Below are the code and all the weights of a small trained network. Each question names an input and a class and asks about switching units off, where a switched-off unit gives its printed mean instead of its output.

import numpy as np


def w(rows, s, z=0):
    codes = np.array(rows[::2]) - 128.0
    scale = np.full(codes.shape[1], s)
    scale[-1] = z or s
    return codes * scale


def f(y):
    return np.maximum(y, 0)


def log_softmax(a):
    a = a - a.max(-1, keepdims=True)
    return a - np.log(np.exp(a).sum(-1, keepdims=True))


def net(x, mask):
    res = np.array(x, float).reshape(1, 4) / 4 @ E
    y = f(res @ A[0][:, :-1].T + A[0][:, -1])
    res = res + np.where(mask, y, B[0][:, -1]) @ B[0][:, :-1]
    return log_softmax(res[-1] @ U[:, :-1].T + U[:, -1])


A, B = {}, {}
E = w([
[53,24,98,220,224,223,225,190,178,229,191,119],'x0',
[195,150,12,20,109,240,189,2,62,143,224,16],'x1',
[9,150,220,80,81,164,204,63,24,235,46,194],'x2',
[222,214,204,116,192,73,217,52,191,155,226,217],'x3',
],0.005)
A[0] = w([
[14,155,220,91,76,161,208,68,26,246,52,198,78],'N0',
[185,184,177,118,198,90,195,70,191,161,196,201,28],'N1',
[98,80,112,171,187,172,175,158,153,189,163,124,54],'N2',
[77,108,208,214,129,51,78,220,179,104,49,218,25],'N3',
[189,213,152,48,55,43,51,85,82,39,91,140,36],'N4',
[68,65,66,131,82,172,66,169,83,111,59,56,5],'N5',
[181,181,181,118,199,91,193,70,188,157,195,198,43],'N6',
[65,64,73,137,87,170,67,179,86,114,55,63,69],'N7',
[119,87,108,177,188,157,165,161,173,168,170,120,82],'N8',
[66,64,69,137,88,168,67,174,85,110,64,63,70],'N9',
[227,110,44,193,183,87,55,193,253,24,207,60,58],'N10',
[97,70,106,174,196,175,185,163,154,185,164,121,49],'N11',
[72,74,79,134,94,160,76,169,88,120,69,73,79],'N12',
[95,71,107,176,200,174,181,160,160,191,173,118,49],'N13',
[198,219,153,44,48,41,50,84,74,35,89,137,16],'N14',
[91,74,107,177,195,175,182,160,157,192,166,120,42],'N15',
[193,145,6,12,92,245,191,10,48,129,212,2,43],'N16',
],0.0051,0.003)
B[0] = w([
[196,42,23,36,191,138,112,172,67,69,97,253,254],'N0',
[167,196,177,168,93,128,184,173,92,83,177,169,191],'N1',
[96,121,114,161,92,162,131,76,163,105,88,131,177],'N2',
[79,137,163,148,196,59,52,158,193,207,134,172,220],'N3',
[76,105,106,184,82,181,142,54,186,108,75,118,198],'N4',
[171,199,179,168,108,116,174,164,105,91,180,219,178],'N5',
[170,197,175,168,89,127,184,175,86,84,178,170,192],'N6',
[168,196,181,163,103,119,176,162,100,98,177,169,187],'N7',
[107,122,112,150,93,162,142,80,145,99,95,130,171],'N8',
[159,189,171,157,107,118,169,158,103,101,170,163,185],'N9',
[171,54,45,48,179,142,121,158,68,79,97,235,210],'N10',
[91,123,115,168,87,163,134,70,169,103,85,129,181],'N11',
[159,184,165,153,111,119,167,154,106,103,168,155,178],'N12',
[95,124,115,166,88,162,136,72,166,104,89,129,183],'N13',
[69,106,106,190,82,184,141,50,188,104,72,126,200],'N14',
[91,121,114,166,90,164,133,69,169,100,84,131,182],'N15',
[64,147,182,169,211,43,33,183,215,213,129,234,245],'N16',
],0.0068,0.0088)
U = w([
[66,110,112,165,34,196,140,31,179,107,60,113,116],'0',
[80,146,173,141,227,53,34,161,183,254,146,146,108],'1',
[199,212,184,147,69,129,198,160,72,88,224,134,117],'2',
[195,22,34,39,193,148,119,149,61,83,97,161,117],'3',
[134,101,132,99,129,121,125,131,99,173,132,73,251],'4',
[140,99,137,87,105,134,125,109,98,174,166,57,86],'5',
[153,114,136,80,109,136,127,117,100,193,150,54,80],'6',
[144,95,136,87,107,136,127,108,79,208,165,32,76],'7',
],0.0092,0.014)

Each question gives the input, the list of numbers given to net, and the class t.
The units are the neurons (one row each of A and B). Each row of codes is followed by its name. A weight is (code - 128) times the scale printed after its matrix; where a second scale follows, it is the last column's (A, B and U).
mask holds one flag per neuron, in row order. A switched-off neuron (its flag False) gives its mean, the last column of its row in B, instead of its output. The means were averaged over made-up inputs and are rounded, as every weight is.
A unit's drop is (log p(t) with every unit on - log p(t) with that unit switched off) / (log p(t) with every unit on - log p(t) with every unit switched off).
The circuit of an input: a set's keep is (log p(t) with only the set's units on - log p(t) with every unit switched off) / (log p(t) with every unit on - log p(t) with every unit switched off). Starting from the 12 units with the biggest drops (on a tie, the unit counted first), units are removed one at a time, each time the one whose removal leaves the highest keep (on an exact tie, the one counted first), for as long as the keep stays at least 0.8.
circuit, biggest first: the units of the circuit, biggest drop first
k most important neurons: the k neurons with the biggest drops, biggest first
drop when u is switched off: that unit's drop, to one decimal
input [-7,1,8,6], class 3: most important neuron -> N0
input [-8,-4,-7,-6], class 0: 2 most important neurons -> N14, N4
input [2,-1,6,-6], class 2: circuit, biggest first -> N7, N5
input [-6,-4,6,-8], class 2: 4 most important neurons -> N7, N5, N9, N12
input [-5,8,-7,-6], class 1: 2 most important neurons -> N16, N0
input [0,-5,-8,0], class 3: 2 most important neurons -> N10, N16
input [5,-2,8,-8], class 2: 4 most important neurons -> N7, N5, N9, N12
input [-5,-5,4,-6], class 2: 2 most important neurons -> N16, N7
input [1,6,7,0], class 3: 2 most important neurons -> N0, N3
input [-6,-6,-6,0], class 0: 3 most important neurons -> N0, N14, N4
input [1,-2,-5,-1], class 3: 2 most important neurons -> N10, N16
input [4,-6,2,-8], class 2: 2 most important neurons -> N16, N7
input [-6,-5,-4,5], class 0: 3 most important neurons -> N14, N4, N16
input [2,0,-8,3], class 3: circuit, biggest first -> N10
input [-5,-2,6,0], class 3: drop when N0 is switched off -> 1.9
input [2,-4,6,5], class 3: drop when N10 is switched off -> -0.1
input [-2,-4,2,-6], class 2: drop when N7 is switched off -> 0.1
